In the rows, zero is written as 128.
Each row of numbers stands for one thing and depends on some of the facts below. Use the named rows to name the rest.

Some facts about the things:
giklos (ω g)
gudimim (β mebrodrul) (ω d) (δ gifen)
skosol (ω b) (δ rutrer)
lirigrim (ω f) (δ kuno)
triplak (ω a) (δ koflan)
skove (ω a)
skepi (β vegru) (ω d) (δ braplur)
mipla (ω a) (δ kuplo)
flobe (ω d) (δ triplak)
plitum (ω b) (δ peplus)
nevi (β dretren,trifon) (ω e) (δ vuna)
vegru (ω a) (δ skolel)
leklim (ω a)
vuna (ω f) (δ vegal)
skesko (ω a) (δ bokuvo)
draton (ω e) (δ skepi)
digik (ω a) (δ gudimim)
brostas (β greplu,grera,skolo) (ω a)
greplu (ω b)
tiskas (ω f)
mizes (ω a) (δ pluru)
tulil (ω a) (δ fidrepus)
drilik (ω d) (δ zigre)
roste (β klobek) (ω a) (δ tuplus)
pifu (β klaka) (ω a)
zavir (ω e)
mutrek (ω a)
zigre (β reva,skolo) (ω b) (δ digik)
didrun (ω a) (δ lobre)
duvo (ω e) (δ finor)
braplur (ω a)
kople (ω f)
dretren (ω c)
flivalik (β tiskas) (ω a) (δ lekuzo)
foplor (β grofluklu,brerol) (ω c)
nogratul (ω b) (δ pumolan)
farik (ω b)
broflar (ω a) (δ klaflon)
nevos (ω b)
klavi (ω b) (δ fefi)
lezul (ω a) (δ fiska)
bridek (β serak) (ω c) (δ robidol)
flugi (ω a) (δ skosol)
gamo (ω d)
trudrun (ω e)
lugrek (ω d) (δ stilin)
daklon (ω e)
skitul (ω c) (δ pludul)
lagu (ω c)
kuplo (ω b) (δ grebal)
robidol (ω f) (δ tofin)
griluk (β tristos,klagresku) (ω d)
doklar (ω b)
tristos (ω a) (δ lorur)
brusin (ω a)
braklar (ω c) (δ plitum)
repem (ω d) (δ vogrena)
kibroti (ω a)
fefi (ω g) (δ flegrefe)
zitrope (ω c)
kloma (β takeplis) (ω a) (δ kadafle)
skolel (ω a) (δ lagu)
ribrem (ω a)
grebal (ω f) (δ trabem)
katriskel (β farik,sidrak) (ω a)
latrar (β lirigrim) (ω d) (δ skolo)
ruklu (β vipur,fefi) (ω a)
fata (β skove,modreplol) (ω b)
bremil (β takeplis) (ω e)
takeplis (ω a)
pluru (ω b) (δ laplo)
relos (ω a)
nadra (ω a) (δ zavir)
turutom (β lavepor) (ω b) (δ klobek)
flufibin (β kibroti) (ω b)
duno (ω e) (δ flugi)
grera (ω c) (δ trifon)
gruskofom (ω a)
luklur (ω d) (δ librusur)
pumolan (β robidol,tiskas) (ω e)
groza (ω e)
vogrena (ω f) (δ nogratul)
laplo (β kera,peplus,mape) (ω e) (δ drerus)
trifon (ω a)
fiska (ω a) (δ drilik)
lavepor (ω a)
ruzo (β flobe) (ω a)
rebis (ω a)
datus (ω f)
stilin (ω b)
lorur (ω e) (δ vutufal)
finor (β kera) (ω c) (δ tulil)
grofluklu (ω a) (δ lezul)
mugogim (β vegru,rutrer) (ω g) (δ daklon)
klaflon (ω d)
troben (β farik,fefi,flobe,tiskas) (ω g)
reva (ω a)
drerus (β vogrena,flugi,klaflon,vavem,sidrak) (ω g) (δ klagresku)
pludul (ω g) (δ braklar)
rutrer (ω e)
klaka (ω f)
farunal (ω b)
breda (β sidrak,serak) (ω a) (δ fluplis)
lekuzo (ω a) (δ relos)
vigri (ω a)
grazegro (β mutrek,drilik) (ω d) (δ kera)
dedris (β nevos) (ω e) (δ kloma)
lofeskur (ω b) (δ rebis)
teroplik (β gruzos) (ω c)
vutufal (ω c) (δ vigri)
sukli (ω f)
flegrefe (ω a) (δ mutrek)
trabem (β gruskofom,datus,flegrefe) (ω b) (δ ruklu)
librusur (ω a) (δ duvo)
badrem (β brusin,repem,vogrena) (ω b) (δ draton)
damar (ω c)
serak (ω a) (δ lirigrim)
vegal (β lorur) (ω e) (δ mebrodrul)
kadafle (ω e) (δ lilo)
tuplus (ω b)
libre (ω b)
sidrak (ω b)
brerol (ω b)
lobre (ω a)
vavem (ω a) (δ trozudruk)
fidrepus (ω f) (δ lofeskur)
reka (ω d)
trozudruk (ω c) (δ giklos)
koflan (β tofin) (ω c) (δ skesko)
plilubris (ω d) (δ ninan)
kuno (ω f)
bokuvo (β tofin,klaflon) (ω b) (δ grazegro)
futros (β grofluklu) (ω a) (δ nevos)
lilo (ω d) (δ flufibin)
gifen (ω e) (δ brerol)
mape (ω c)
rumer (ω f)
tofin (ω a)
modreplol (ω e)
skolo (ω b)
fluplis (β gruzos,zavir) (ω d)
rireklis (β lugrek) (ω e) (δ draplel)
plestim (β braplur) (ω b)
draplel (β lavepor,vogrena) (ω c) (δ dulu)
klagresku (ω e)
gruzos (ω a) (δ takeplis)
ninan (β nogratul,nevos) (ω b)
gepu (ω f) (δ trudrun)
bestom (β kuplo,vigri) (ω f)
peplus (ω b)
kera (ω d) (δ zitrope)
terol (ω a)
mebrodrul (ω b)
vipur (ω g)
ponolus (β lavepor,terol,nevos,kibroti) (ω e)
klobek (ω c)
tetrun (ω a) (δ mape)
stobras (ω b) (δ nadra)
dulu (β fidrepus) (ω b)

Some rows with their names:
[127 133 116 134 132 148 132 125 115 148 119 130 120 150 108 153 124 126
 128 173 129 119 126 138 136 140 127 132]: pluru
[122 133 118 123 128 136 134 130 121 143 126 127 135 155 113 136 128 119
 125 151 128 128 134 137 135 124 147 135]: libre
[138 140 127 137 133 134 115 126 129 124 118 139 128 117 129 115 143 138
 117 110 130 100 133 125 123 141 123 131]: reka
[121 127 132 132 135 123  97 116 132 138 145 122 126 108 120 148 119 117
 117 114 111 136 120 124 157  88 101 124]: flugi
[156 120 124 136 159 136 115 127 129 128 119 141 127 115 122 130 135 135
 113 115 122  94 112 127 128 132 120 149]: lilo
[129 132 133 126 135 135 132 128 129 139 117 133 129 130 109 119 123 122
 119 126 141 109 132 133 132 138 141 139]: rumer
[145 113 131  83 170 129 168 109 148  88 143 135 138 125 161 102  94 106
 127 125 138 141 134 148 135 137 117  78]: pifu
[126 118 115 103 146 139 171 144 102  95 144 108 129 142  87 143 148 145
 138 133 110 125 147 164 131 137 157 143]: tuplus
[130 122 130 135 140 119 125 126 133 128 135 118 139 124 157 119 123 134
 152 130 142 125 123 137 135 122 125 123]: ruzo
[154 146 108 144 141 121  79  98 144 176 116 155 128 121 160 126 121 118
  97 131 134 106 107  99 126 112 107 123]: duno
[116 119 137 134 113 125 133 130 134 120 136 125 128 114 124 141 126 127
 131 120 110 153 127 123 126 119 118 123]: lavepor
[130 122 131 133 131 122 120 134 134 120 140 116 127 123 140 123 124 124
 144 123 125 146 119 132 127 121 122 127]: ribrem
[156 117 129 186 136 142 101 106 145 164 101 162 124 116 123 147 125 105
  99 130 109 119 104  96 114 144  99 132]: repem
[141 142 128 124 134 139 100 119 131 131 132 143 111 101 136 124 137 151
 117 126 124  94 120 130 136 125 115 123]: gifen
[127 145 110 113 152 132 111 122 119 155 134 128 125 136 112 147 121 132
 105 141 126 101 127 134 154  97 137 129]: skosol
[123 116 137 147 111 130 123 126 132 130 136 112 117 124 129 135 136 114
 121 117 111 154 137 135 127 109 117 127]: skove
[ 24 195 164  72  11 160 146 154 126 133 116 136  96 114 131 146 140 170
 120 179 160 137 191 155 154 132 123  69]: nevos

Rows to name:
No name comes twice in this set of rows, the named rows included.
[ 57 187 151 164  37 149 103 117 172 192 100 144 125 152 231  88 121 108
 130 178 217 146 158 127 134 146  78  65]	futros
[136 129 116 103 130 142 104 138 131 117 137 162 111  86  92 140 112 135
  97 122 124 123 105  90 133 143  81 125]	drilik
[126 140 115 195  96 106 146 124 136 148 148 188 171 169 145  45 148 130
 152 129 153 124 131  39  85 161 152 130]	rireklis
[131 131 118 100 163 108  85 106 130 137 150 116 133 103 139 126 118 126
 115 101 125 122 110 125 164  67 124 136]	skolel
[158 129 145 147 137 141 105 106 142 158  56 130 102 141 182 145 111 102
 114 164 153 108 103 151 103 190 105 118]	latrar
[133 130 132 143 106 131 110 120 131 126 125 139 111 119 119 130 152 139
 106 112 112 116 135 129 117 132 119 130]	modreplol
[144  83 135 146 173 162 159 152 116  87 149 104 116 114 101 157 134 158
 166 139 108 121 115 165 130 146 120 150]	giklos
[142 157  82  98 153  85 100  89 117 170 133 142 167 170 129 128 128  77
  81  91 138 119 137  92 135  76 181 140]	stobras
[142 133 130 102 173 142 126 137 123  96 144 121 108 100 125 119 142 189
 148 134 131  84 131 163 141 127 117 130]	pumolan
[124 138 142 159 105 105 131 115 155 169 103 135 140 152 167  92 107 112
 145 154 155 141 122 105 117 143 120 113]	bridek
[157 122 117 167 136  97 111 121 116 156  89 110 130 153 170 137 113  95
 150 138 138 140  87 122  89 150 123 170]	roste
[137 142 102  87 145  81 109 117 114 123 163 103 154 127 150 110 135 108
 111  58 130 137 131 121 147  64 156 132]	nadra
[153 107 118 170 128 102 145 117 134 136 124 127 152 166 145 110 125  81
 145 122 123 168 118  90  88 158 139 148]	tetrun
[125 130 139 172  86 133 147 120 138 161  90 154 138 168 131 121 118  91
 116 157 149 132 138  96  99 174 147 127]	gepu

The same things again, as new rows of numbers:
Named rows:
[ 99 163 148 103 130 126 154 126 174 121 184 125  50 186  86 128  68  62
 114 215 171  79 153 168 145  63 114 112  63 143 101  96 170 101]: bremil
[ 84 163  89 103 145 127 136 134 112  80 199 163   7 184 113 177  76  57
  62 172 128 128 126  89 100 132 144 202 122 149 145 165 161 151]: lofeskur
[ 89 186  71 104 146  85 130 158 164 127 126 109  48 166 133 146  88  85
 108 161 158 168 189 118 121  80 165 125 142 134 133 114 184 106]: turutom
[ 76 151  99  90 140 125 150 104 140 140 145 134  40 156 124 116  41 119
  95 179 143 122 166 137 118 106 109 131 123 149 128 133 162 113]: draton
[ 83 155 102  99 135 129 121 118 135 135 148 133  50 152 122 124  72 109
 112 168 130 130 162 133 105 100 112 137 128 149 145 136 141 132]: gamo
[ 84 154 106  94 130 126 117 118 140 134 147 124  53 155 120 128  74 100
 113 168 137 132 164 130  90 105 117 143 132 148 150 134 141 140]: dretren
[ 87 164  82  95 157  58 168 160 127 146 124 117  24 193 139 149  63 103
  88 182 155 155 196 125 152  75 137 100 142 119 128 124 161  90]: ponolus
[ 78 118 136 159 139 130 120 146  97 137 105 107 112 150  52 120  39  84
 122 162  96 148 187 117 168 141 113 150 112 120 130 132 108 154]: digik
[ 86 166 108 104 127 107 120 116 124 141 153 121  52 169 115 113  80 117
 115 173 149 138 151 123 117  76 104 135 116 138 135 137 127 133]: brostas
[ 74 115 128 148 146 134 153 130 106 142 113 102  92 157  63 127  13  88
  97 168 111 138 186 125 176 154 116 149 116 131 113 122 132 132]: gifen
[133 135  98  84 127 146 156 110  92 163 186 109  59 171 149 123  44 107
 112 208 174 123 165  96 124  99  86 135 149 127  88 138 148  80]: pumolan
[ 95 150  95  93 123 137 130 118 128 139 157 135  57 153 139 126  63 111
 125 176 132 127 173 123 101 104 112 137 128 153 121 141 138 116]: robidol
[ 82 168  88 109 140 119 135 133  98  73 201 177   8 193 120 171  78  72
  65 174 106 120 121  90 115 119 137 194  99 147 137 189 144 151]: fidrepus
[ 91 154  97  98 123 130 121 117 134 135 150 127  56 163 137 132  68 108
 119 167 123 122 168 134  98 107 120 139 123 157 134 144 135 127]: vipur
[ 64 184  83  88 133 110 146 104 145 136 151 118  51 161 117 116  57 128
 101 169 158 135 167 126 128  97 119 129  99 141 106 119 171 117]: nevi
[ 84 154 100  93 140 100 129 141 125 135 133 143  46 160 125 126  76 110
 114 174 131 141 177 127 113  81 115 120 131 132 151 143 135 127]: kibroti
[ 60 196  83 104 110  95 118 107 136 141 159  99  51 179 124 128  83 127
 123 148 149 141 157 128 106  97 119 144  94 155 110 120 125 144]: mugogim

Rows to name:
No name comes twice in this set of rows, the named rows included.
[ 85 156 116 119 124 103 121 107 115 159 167  97  22 184 122 124  71 111
 110 173 159 137 139 131 115  87  90 148 136 153 139 126 105 136]	fluplis
[ 97 133 113 110 128 129 130 116 132 144 151 130  33 165 138 124  55 102
 113 179 129 122 159 141 105  99 106 140 144 164 144 147 124 118]	kuno
[ 92 131 115 104 130 130 130 112 146 154 155 114  19 159 133 127  49  87
 110 182 155 129 157 138  84 109 107 154 164 166 156 123 138 120]	peplus
[ 82 186  78 107 133 111 117 125 171 126 139 104  57 154 125 125  81  98
 110 159 160 158 168 121 111  89 153 144 132 150 128 115 184 117]	badrem
[115 136 173 106 126 138 126 137 166 120 179 147  50 175  89 122  79  50
 137 223 146  71 150 173 118  50  98 111  80 145 146 120 138 118]	takeplis
[ 99 135 112 109 126 127 121 114 133 145 149 122  37 172 144 128  57  98
 115 178 123 115 161 143  99 102 110 140 142 162 148 149 123 123]	giklos
[ 90 138 102  93 147  86 151 161 128 155 137 118   9 179 140 164  66  77
 107 177 153 150 189 130 100 105 122 131 173 143 155 114 127 115]	nevos
[139 163  79  92 110 151 116 116  99 146 185 100  93 169 157 130  79 107
 140 185 155 132 168  85 107  99 112 142 133 131  80 147 143  97]	troben
[ 60 189  71  77 142  64 165 143 134 148 138 120  30 178 132 141  63 123
 107 171 162 153 200 121 134  85 125 105 113 121 111 109 163 104]	dedris
[ 83 153 100  95 131 132 129 117 152 138 150 122  39 150 125 130  61  94
 113 170 150 137 167 131  87 114 121 150 144 160 143 118 154 127]	skosol
[ 72 165  98 100 128 107 148  96 135 153 158 107  28 174 124 111  45 125
 100 180 166 130 156 133 125  89 101 134 120 147 118 120 149 112]	laplo
[107 172  88 141 123 117  95  99 165 135 138  89  55 175 149  98  69 108
 108 169 139 138 143 129 126  62 142 144 141 159 142 159 166 104]	drerus

The same things again, as new rows of numbers:
Some things and their rows:
[ 57 132 147 146 113  97 159 102  83 120  96 157 127]: kuno
[145  54 130  97 106 113  92 164  89 145 146 106 148]: latrar
[ 61 140 102 142 103 105 139 109 105 102 103 148 156]: lobre
[103 110 147 137 101 151 109 129 146 124  96 135  81]: flegrefe
[ 91 129 140 115  89 106 123 113 101 139 113 139 100]: duvo
[125 106 154 160 122 162 127 125 160 146 103 147 101]: robidol
[ 69 120 126 145  82 118 126  96 128 146 114 172 156]: pumolan
[100 110 117 128 118 119 126 129 114 120 112 137 140]: lekuzo
[ 63 177  80 168 111  64 122  51  99  98  89 165 126]: lagu
[135 176 108 146 146 123 108 109 103  98 116 136 160]: greplu
[117 123 107 133 134 119 119 122 118  92 114 143 125]: datus
[115 114 119 135 136 110 139 121 112 119  98 142 120]: lofeskur
[129 142  92 139  99  78 108 102 104  86  97  94 133]: vegru
[121 129  72 117 135  72  84 111  66 101 170 146 181]: trozudruk
[143  86 139 119  96 101 103 138 107 139 117 100 113]: luklur
[129 106  97 131 145 109 131 121 127 105 106 143 122]: plestim
[116  95 125 140 102 135 133 123 131 160 102 143 129]: katriskel

Which thing is each row?
No name comes twice in this set of rows, the named rows included.
[131 153 104 127 149  85 124 114  90 104 118 130 185]	zigre
[154 124  86 111 130  98  83 108 113 108 141 117 108]	skitul
[101 176 121 155 133 134 117 116  77  97 137 176 171]	skolo
[ 70 120 111 142 109 127 122 125 104 111 134 173 158]	trifon
[ 85 125  95 144 154 140 122 126 123  85 123 175 134]	mebrodrul
[159 175  81 117 133  67  61 117  58  99 165 121 200]	grera
[149  98  72 121 124  96 116 136 109 120 114 106 167]	breda
[189 116  10 140 191  88 130 133 132  84 155 107 185]	turutom
[ 96 112 150 105  88  98 110 155  56 140 145 149 151]	lorur
[125 139  71 161 155 129 114 151  93 102 147 140 149]	vogrena
[ 40 136 182 151  81 134 145  96 107 140  81 160  86]	braplur
[160  94 123 152  91 138  81 133 137 144 121 109 137]	flobe
[ 63 103 160 119  95 138 121 126 106 151 117 177 101]	trudrun
[ 62 120 122 145 103 137 135 119 119 123 109 161 130]	relos
[ 71 161  50 162 141 107  87  69 115  69 147 172 147]	klobek

